Below is a small trained network, with its code and all its weights. Each question gives an input and a target symbol and asks what happens when units are switched off, that is, made to give their printed mean instead of their output.

import numpy as np


def w(rows, s, z=0):
    codes = np.array(rows[::2]) - 128.0
    scale = np.full(codes.shape[1], s)
    scale[-1] = z or s
    return codes * scale


def f(y):
    return y / 2 * (1 + np.tanh(0.7978845608 * (y + 0.044715 * y**3)))


def softmax(a):
    e = np.exp(a - a.max(-1, keepdims=True))
    return e / e.sum(-1, keepdims=True)


def log_softmax(a):
    a = a - a.max(-1, keepdims=True)
    return a - np.log(np.exp(a).sum(-1, keepdims=True))


def net(x, mask):
    ids = ['Ξβγηθστψ'.index(c) for c in x.split()]
    T = len(ids)
    res = E[ids] + P[:T]
    u = 0
    for l in range(2):
        r = res
        for j in range(2):
            rows = slice(4 * j, 4 * j + 4)
            q, k, v = (r @ M[l][rows].T for M in (Q, K, V))
            z = softmax(np.where(np.tri(T) > 0, q @ k.T / 4**0.5, -1e9)) @ v
            o = O[l][rows]
            res = res + np.where(mask[u + j], z, o[:, -1]) @ o[:, :-1]
        u += 2
        y = f(res @ A[l][:, :-1].T + A[l][:, -1])
        res = res + np.where(mask[u : u + 8], y, B[l][:, -1]) @ B[l][:, :-1]
        u += 8
    return log_softmax(res[-1] @ U[:, :-1].T + U[:, -1])


Q, K, V, O, A, B = {}, {}, {}, {}, {}, {}
E = w([
[116,32,112,127,80,184],'Ξ',
[115,134,67,18,10,56],'β',
[109,160,26,155,54,120],'γ',
[157,82,93,188,79,93],'η',
[96,158,196,183,251,199],'θ',
[83,162,133,62,100,171],'σ',
[15,102,32,105,89,133],'τ',
[190,200,145,190,128,215],'ψ',
],0.016)
P = w([
[183,72,143,182,163,183],'0',
[202,91,116,176,172,142],'1',
[186,126,108,182,174,91],'2',
[188,158,92,189,173,90],'3',
[160,166,110,177,148,119],'4',
[115,170,133,162,107,154],'5',
[112,148,134,133,83,218],'6',
[147,153,88,138,94,254],'7',
],0.0067)
Q[0] = w([
[130,254,228,110,26,169],'0.h0',
[107,180,164,123,139,180],'0.h0',
[48,127,190,48,63,114],'0.h0',
[91,186,126,75,98,109],'0.h0',
[100,189,120,125,168,74],'0.h1',
[153,184,159,79,181,120],'0.h1',
[145,148,131,145,192,95],'0.h1',
[128,108,64,142,66,171],'0.h1',
],0.0094)
K[0] = w([
[189,204,149,74,77,170],'0.h0',
[78,185,248,147,125,189],'0.h0',
[68,97,153,41,108,109],'0.h0',
[101,142,141,94,114,73],'0.h0',
[131,122,67,120,114,118],'0.h1',
[147,98,81,148,108,87],'0.h1',
[172,109,90,124,222,149],'0.h1',
[122,212,139,162,86,95],'0.h1',
],0.011)
V[0] = w([
[137,118,132,254,121,135],'0.h0',
[162,99,76,165,123,169],'0.h0',
[115,136,166,122,199,118],'0.h0',
[175,143,114,38,109,97],'0.h0',
[166,210,149,148,112,51],'0.h1',
[144,50,100,205,95,149],'0.h1',
[154,137,157,70,80,179],'0.h1',
[162,200,137,176,121,147],'0.h1',
],0.0078)
O[0] = w([
[73,119,209,134,42,213,255],'0.h0',
[52,55,193,125,54,135,248],'0.h0',
[113,162,57,216,182,139,73],'0.h0',
[181,108,2,131,176,150,36],'0.h0',
[218,85,48,84,181,224,78],'0.h1',
[108,182,204,141,214,88,232],'0.h1',
[127,121,176,155,216,111,133],'0.h1',
[113,113,99,140,142,26,222],'0.h1',
],0.0059,0.004)
A[0] = w([
[87,85,149,200,235,159,112],'0.n0',
[130,120,95,144,199,121,141],'0.n1',
[116,41,50,101,37,85,137],'0.n2',
[187,146,71,90,55,56,108],'0.n3',
[88,82,143,88,119,99,175],'0.n4',
[84,254,137,124,160,185,252],'0.n5',
[204,57,173,178,99,151,176],'0.n6',
[204,94,157,153,119,237,233],'0.n7',
],0.0091,0.0029)
B[0] = w([
[121,53,142,75,135,198,197],'0.n0',
[79,185,142,169,121,139,121],'0.n1',
[103,122,112,193,123,195,245],'0.n2',
[141,79,189,104,141,225,178],'0.n3',
[150,156,71,199,233,118,165],'0.n4',
[129,111,105,31,1,116,255],'0.n5',
[78,142,87,106,121,64,198],'0.n6',
[95,204,174,142,83,63,222],'0.n7',
],0.0079,0.0085)
Q[1] = w([
[106,132,165,64,95,136],'1.h0',
[90,8,78,160,66,146],'1.h0',
[164,114,124,119,172,113],'1.h0',
[59,169,160,185,128,179],'1.h0',
[188,168,145,127,144,166],'1.h1',
[135,106,141,171,65,161],'1.h1',
[153,121,149,54,84,181],'1.h1',
[146,126,148,127,148,178],'1.h1',
],0.011)
K[1] = w([
[136,85,108,143,138,175],'1.h0',
[79,195,62,119,109,229],'1.h0',
[151,123,254,154,136,154],'1.h0',
[75,158,119,94,55,146],'1.h0',
[173,59,181,179,169,171],'1.h1',
[169,127,110,181,112,225],'1.h1',
[212,70,183,123,163,201],'1.h1',
[109,35,147,211,88,152],'1.h1',
],0.008)
V[1] = w([
[129,116,121,110,138,91],'1.h0',
[102,68,19,128,173,94],'1.h0',
[190,90,141,91,40,58],'1.h0',
[196,135,190,134,99,143],'1.h0',
[201,70,188,255,160,163],'1.h1',
[129,180,234,175,37,103],'1.h1',
[65,145,54,173,91,114],'1.h1',
[184,92,96,106,64,126],'1.h1',
],0.0084)
O[1] = w([
[34,93,90,120,149,76,70],'1.h0',
[101,89,155,216,105,45,85],'1.h0',
[117,110,137,31,40,95,86],'1.h0',
[105,190,121,86,6,60,97],'1.h0',
[103,197,190,195,100,212,85],'1.h1',
[254,126,162,141,138,129,254],'1.h1',
[187,140,87,170,103,99,167],'1.h1',
[96,231,97,23,123,73,167],'1.h1',
],0.0072,0.0074)
A[1] = w([
[193,149,117,117,146,146,204],'1.n0',
[77,204,155,117,162,95,70],'1.n1',
[101,134,112,168,157,111,128],'1.n2',
[104,77,78,181,159,30,251],'1.n3',
[145,132,150,59,66,146,141],'1.n4',
[207,150,190,127,157,61,253],'1.n5',
[145,255,134,71,196,124,102],'1.n6',
[173,88,88,79,181,85,188],'1.n7',
],0.01,0.0045)
B[1] = w([
[125,115,4,52,101,150,170],'1.n0',
[121,34,2,169,204,190,146],'1.n1',
[158,28,194,164,104,154,145],'1.n2',
[25,113,123,120,114,9,177],'1.n3',
[191,100,143,196,241,80,252],'1.n4',
[48,226,143,74,150,127,194],'1.n5',
[43,111,166,240,43,205,152],'1.n6',
[184,136,59,86,253,228,151],'1.n7',
],0.0061,0.015)
U = w([
[167,87,118,191,190,106,132],'Ξ',
[80,144,128,87,102,194,219],'β',
[240,78,104,170,9,190,75],'γ',
[122,69,112,38,38,98,115],'η',
[199,103,206,160,206,183,46],'θ',
[167,173,86,122,254,115,180],'σ',
[147,119,141,117,119,135,11],'τ',
[166,208,177,124,113,100,252],'ψ',
],0.0085,0.0031)

Each question gives the input, a string of symbols that net reads in full, and the target symbol t.
The units are the heads (4 rows each of Q, K, V and O) and the neurons (one row each of A and B). Each row of codes is followed by its name. A weight is (code - 128) times the scale printed after its matrix; where a second scale follows, it is the last column's (O, A, B and U).
mask holds one flag per unit, layer by layer, with each layer's heads first. A switched-off unit (its flag False) gives its mean, the last column of its rows in O or B, instead of its output. The means were averaged over made-up inputs and are rounded, as every weight is.
A unit's drop is (log p(t) with every unit on - log p(t) with that unit switched off) / (log p(t) with every unit on - log p(t) with every unit switched off).
The circuit of an input: a set's keep is (log p(t) with only the set's units on - log p(t) with every unit switched off) / (log p(t) with every unit on - log p(t) with every unit switched off). Starting from the 12 units with the biggest drops (on a tie, the unit counted first), units are removed one at a time, each time the one whose removal leaves the highest keep (on an exact tie, the one counted first), for as long as the keep stays at least 0.8.
units of the circuit, in order: the units of the circuit, biggest drop first
top k neurons: the k neurons with the biggest drops, biggest first
top k neurons in layer l: the k neurons of layer l with the biggest drops, biggest first
input τ η τ θ η τ, target Ξ: top neuron in layer 0 -> [0.n4]
input η β ψ Ξ τ, target σ: units of the circuit, in order -> [1.h1, 1.n7]
input Ξ ψ β τ Ξ, target Ξ: top 3 neurons -> [0.n5, 0.n2, 1.n3]
input γ σ τ ψ θ τ, target σ: top 3 neurons -> [0.n5, 0.n7, 0.n6]
input ψ Ξ γ, target γ: units of the circuit, in order -> [1.h1, 0.n7, 0.h0]
input β σ γ Ξ, target η: top 2 neurons in layer 0 -> [0.n6, 0.n7]
input η θ γ η, target γ: units of the circuit, in order -> [1.h1, 0.h0]
input β θ σ, target β: top 3 neurons -> [0.n3, 0.n6, 1.n6]
input Ξ γ ψ β η, target σ: top 2 neurons -> [0.n5, 0.n3]
input β γ β ψ β Ξ ψ Ξ, target σ: top 4 neurons in layer 0 -> [0.n5, 0.n6, 0.n3, 0.n7]
input γ τ θ θ ψ η σ, target σ: top 2 neurons -> [0.n5, 1.n7]
input β η β η, target ψ: top 4 neurons in layer 0 -> [0.n3, 0.n5, 0.n6, 0.n0]
input β θ Ξ, target γ: top 4 neurons -> [0.n5, 0.n3, 1.n4, 1.n5]
input η τ Ξ γ β Ξ γ η, target ψ: top 3 neurons in layer 0 -> [0.n5, 0.n3, 0.n0]
input Ξ η β, target β: top 4 neurons -> [0.n3, 0.n5, 0.n2, 1.n4]
input θ ψ Ξ β β γ, target β: top 2 neurons -> [0.n3, 0.n5]
input Ξ τ σ τ Ξ Ξ, target Ξ: top 3 neurons in layer 0 -> [0.n5, 0.n2, 0.n4]
input σ τ β θ σ η, target η: top 3 neurons -> [1.n4, 1.n3, 0.n6]
input τ τ θ τ η, target Ξ: top 4 neurons -> [0.n5, 1.n3, 0.n2, 0.n4]
input ψ θ τ β γ ψ ψ θ, target β: top 2 neurons -> [0.n3, 0.n7]
input ψ θ ψ η β θ θ γ, target β: top 2 neurons in layer 0 -> [0.n3, 0.n2]
input ψ σ γ σ Ξ τ η, target Ξ: top 2 neurons -> [0.n5, 0.n2]
input γ θ θ θ θ η, target γ: top 2 neurons in layer 0 -> [0.n2, 0.n7]
input τ σ ψ Ξ τ γ, target γ: top 2 neurons -> [0.n6, 1.n4]
input θ η ψ σ ψ, target ψ: top 2 neurons in layer 1 -> [1.n4, 1.n5]
input β σ ψ β τ τ ψ, target β: top 2 neurons in layer 1 -> [1.n1, 1.n4]
input η Ξ Ξ, target ψ: top 2 neurons in layer 1 -> [1.n4, 1.n5]
